Below is a small trained network, with its code and all its weights. Each question gives an input and a target symbol and asks what happens when units are switched off, that is, made to give their printed mean instead of their output.

import numpy as np


def w(rows, s, z=0):
    codes = np.array(rows[::2]) - 128.0
    scale = np.full(codes.shape[1], s)
    scale[-1] = z or s
    return codes * scale


def f(y):
    return np.maximum(y, 0)


def softmax(a):
    e = np.exp(a - a.max(-1, keepdims=True))
    return e / e.sum(-1, keepdims=True)


def log_softmax(a):
    a = a - a.max(-1, keepdims=True)
    return a - np.log(np.exp(a).sum(-1, keepdims=True))


def net(x, mask):
    ids = ['αβγδεζηθλξπστφψω'.index(c) for c in x.split()]
    T = len(ids)
    res = E[ids] + P[:T]
    u = 0
    for l in range(2):
        q, k, v = (res @ M[l].T for M in (Q, K, V))
        z = softmax(np.where(np.tri(T) > 0, q @ k.T / 4**0.5, -1e9)) @ v
        res = res + np.where(mask[u], z, O[l][:, -1]) @ O[l][:, :-1]
        u += 1
        y = f(res @ A[l][:, :-1].T + A[l][:, -1])
        res = res + np.where(mask[u : u + 4], y, B[l][:, -1]) @ B[l][:, :-1]
        u += 4
    return log_softmax(res[-1] @ U[:, :-1].T + U[:, -1])


Q, K, V, O, A, B = {}, {}, {}, {}, {}, {}
E = w([
[105,159,120,111],'α',
[186,98,112,178],'β',
[117,151,125,124],'γ',
[46,202,142,116],'δ',
[177,89,101,200],'ε',
[133,106,98,160],'ζ',
[112,146,132,131],'η',
[186,77,119,85],'θ',
[244,110,123,167],'λ',
[210,94,126,104],'ξ',
[158,89,118,107],'π',
[110,111,91,147],'σ',
[157,173,101,59],'τ',
[58,89,51,234],'φ',
[71,39,162,115],'ψ',
[114,2,182,207],'ω',
],0.019)
P = w([
[187,249,2,178],'0',
[163,190,57,117],'1',
[152,164,62,105],'2',
[154,137,78,96],'3',
[145,128,98,91],'4',
[139,121,97,98],'5',
[133,108,118,95],'6',
[116,107,138,86],'7',
[131,101,144,85],'8',
[116,102,149,84],'9',
[115,97,166,87],'10',
[96,100,163,89],'11',
[95,96,183,89],'12',
[116,94,178,94],'13',
],0.006)
Q[0] = w([
[144,59,107,118],'L0H0',
[126,80,2,98],'L0H0',
[162,49,145,211],'L0H0',
[55,181,207,136],'L0H0',
],0.0085)
K[0] = w([
[132,72,168,149],'L0H0',
[2,21,156,104],'L0H0',
[133,110,200,189],'L0H0',
[189,224,68,115],'L0H0',
],0.0083)
V[0] = w([
[22,115,210,110],'L0H0',
[115,131,18,25],'L0H0',
[3,99,13,159],'L0H0',
[205,33,213,134],'L0H0',
],0.0052)
O[0] = w([
[111,185,66,119,1],'L0H0',
[129,163,170,90,237],'L0H0',
[2,162,101,177,181],'L0H0',
[170,146,160,146,134],'L0H0',
],0.0089,0.0025)
A[0] = w([
[215,199,47,83,162],'L0N0',
[116,195,123,28,92],'L0N1',
[106,254,208,206,254],'L0N2',
[78,38,181,122,179],'L0N3',
],0.0067,0.0046)
B[0] = w([
[112,199,249,155,253],'L0N0',
[119,255,226,183,225],'L0N1',
[143,136,24,49,184],'L0N2',
[26,52,244,74,190],'L0N3',
],0.0078,0.0054)
Q[1] = w([
[198,85,134,106],'L1H0',
[91,91,192,133],'L1H0',
[122,133,71,18],'L1H0',
[47,146,254,158],'L1H0',
],0.0059)
K[1] = w([
[112,205,175,132],'L1H0',
[101,99,160,139],'L1H0',
[169,131,3,169],'L1H0',
[48,61,144,141],'L1H0',
],0.0044)
V[1] = w([
[158,212,114,10],'L1H0',
[66,133,209,204],'L1H0',
[149,148,1,179],'L1H0',
[12,69,171,85],'L1H0',
],0.0073)
O[1] = w([
[154,35,112,26,147],'L1H0',
[255,197,100,209,226],'L1H0',
[37,47,235,121,1],'L1H0',
[202,195,9,109,198],'L1H0',
],0.0051,0.0063)
A[1] = w([
[79,255,210,78,108],'L1N0',
[170,115,133,147,171],'L1N1',
[98,19,120,155,135],'L1N2',
[156,178,111,136,3],'L1N3',
],0.0096,0.0054)
B[1] = w([
[185,2,43,144,255],'L1N0',
[212,158,171,117,162],'L1N1',
[88,17,141,133,148],'L1N2',
[40,75,220,120,157],'L1N3',
],0.007,0.016)
U = w([
[96,109,105,73,126],'α',
[146,95,170,167,126],'β',
[95,125,139,79,120],'γ',
[98,60,38,63,3],'δ',
[136,45,130,210,98],'ε',
[94,104,138,136,114],'ζ',
[86,118,149,72,148],'η',
[116,120,203,44,177],'θ',
[165,143,213,147,83],'λ',
[139,136,210,80,99],'ξ',
[108,113,187,85,125],'π',
[66,105,146,108,189],'σ',
[177,43,102,85,164],'τ',
[83,79,63,194,85],'φ',
[124,244,42,136,207],'ψ',
[156,178,110,254,18],'ω',
],0.0094,0.0078)

Each question gives the input, a string of symbols that net reads in full, and the target symbol t.
The units are the heads (4 rows each of Q, K, V and O) and the neurons (one row each of A and B). Each row of codes is followed by its name. A weight is (code - 128) times the scale printed after its matrix; where a second scale follows, it is the last column's (O, A, B and U).
mask holds one flag per unit, layer by layer, with each layer's heads first. A switched-off unit (its flag False) gives its mean, the last column of its rows in O or B, instead of its output. The means were averaged over made-up inputs and are rounded, as every weight is.
A unit's drop is (log p(t) with every unit on - log p(t) with that unit switched off) / (log p(t) with every unit on - log p(t) with every unit switched off).
The circuit of an input: a set's keep is (log p(t) with only the set's units on - log p(t) with every unit switched off) / (log p(t) with every unit on - log p(t) with every unit switched off). Starting from all 10 units, units are removed one at a time, each time the one whose removal leaves the highest keep (on an exact tie, the one counted first), for as long as the keep stays at least 0.8.
circuit, biggest first: the units of the circuit, biggest drop first
unit that matters most: the unit with the biggest drop
k most important neurons: the k neurons with the biggest drops, biggest first
top k neurons in layer l: the k neurons of layer l with the biggest drops, biggest first
drop of u: that unit's drop, to one decimal
input ψ ω ψ φ α, target ψ: unit that matters most	L0N3
input τ γ θ τ τ ω, target ω: circuit, biggest first	[L1H0, L0N3]
input ξ τ τ, target τ: circuit, biggest first	[L1N0, L0H0, L0N0]
input σ τ τ θ τ τ α β β ψ ε ψ τ, target ψ: top 3 neurons in layer 0	[L0N3, L0N1, L0N0]
input τ τ ψ ε, target ψ: 2 most important neurons	[L1N0, L0N0]
input λ τ τ, target τ: top 2 neurons in layer 0	[L0N0, L0N1]
input τ τ ψ ψ α, target ψ: circuit, biggest first	[L1H0, L0N3]
input ε τ τ ε ψ, target ψ: 2 most important neurons	[L0N3, L1N0]
input ξ α α θ, target θ: 2 most important neurons	[L1N0, L0N3]
input λ δ ψ β τ β δ, target τ: 2 most important neurons	[L1N0, L0N2]
input ε ε τ λ, target λ: top 2 neurons in layer 0	[L0N0, L0N2]
input ε δ δ τ θ, target θ: drop of L0N2	0.1
input λ τ τ λ ε ε τ τ τ ω ψ δ τ, target ψ: drop of L0N0	0.3
input γ θ ε φ φ τ ψ ε ε ψ ξ ζ, target ψ: drop of L0N1	-0.2
input δ γ δ, target δ: drop of L0H0	0.1
input φ π β β ω τ ω ε ω ψ τ ε, target ω: unit that matters most	L1N0
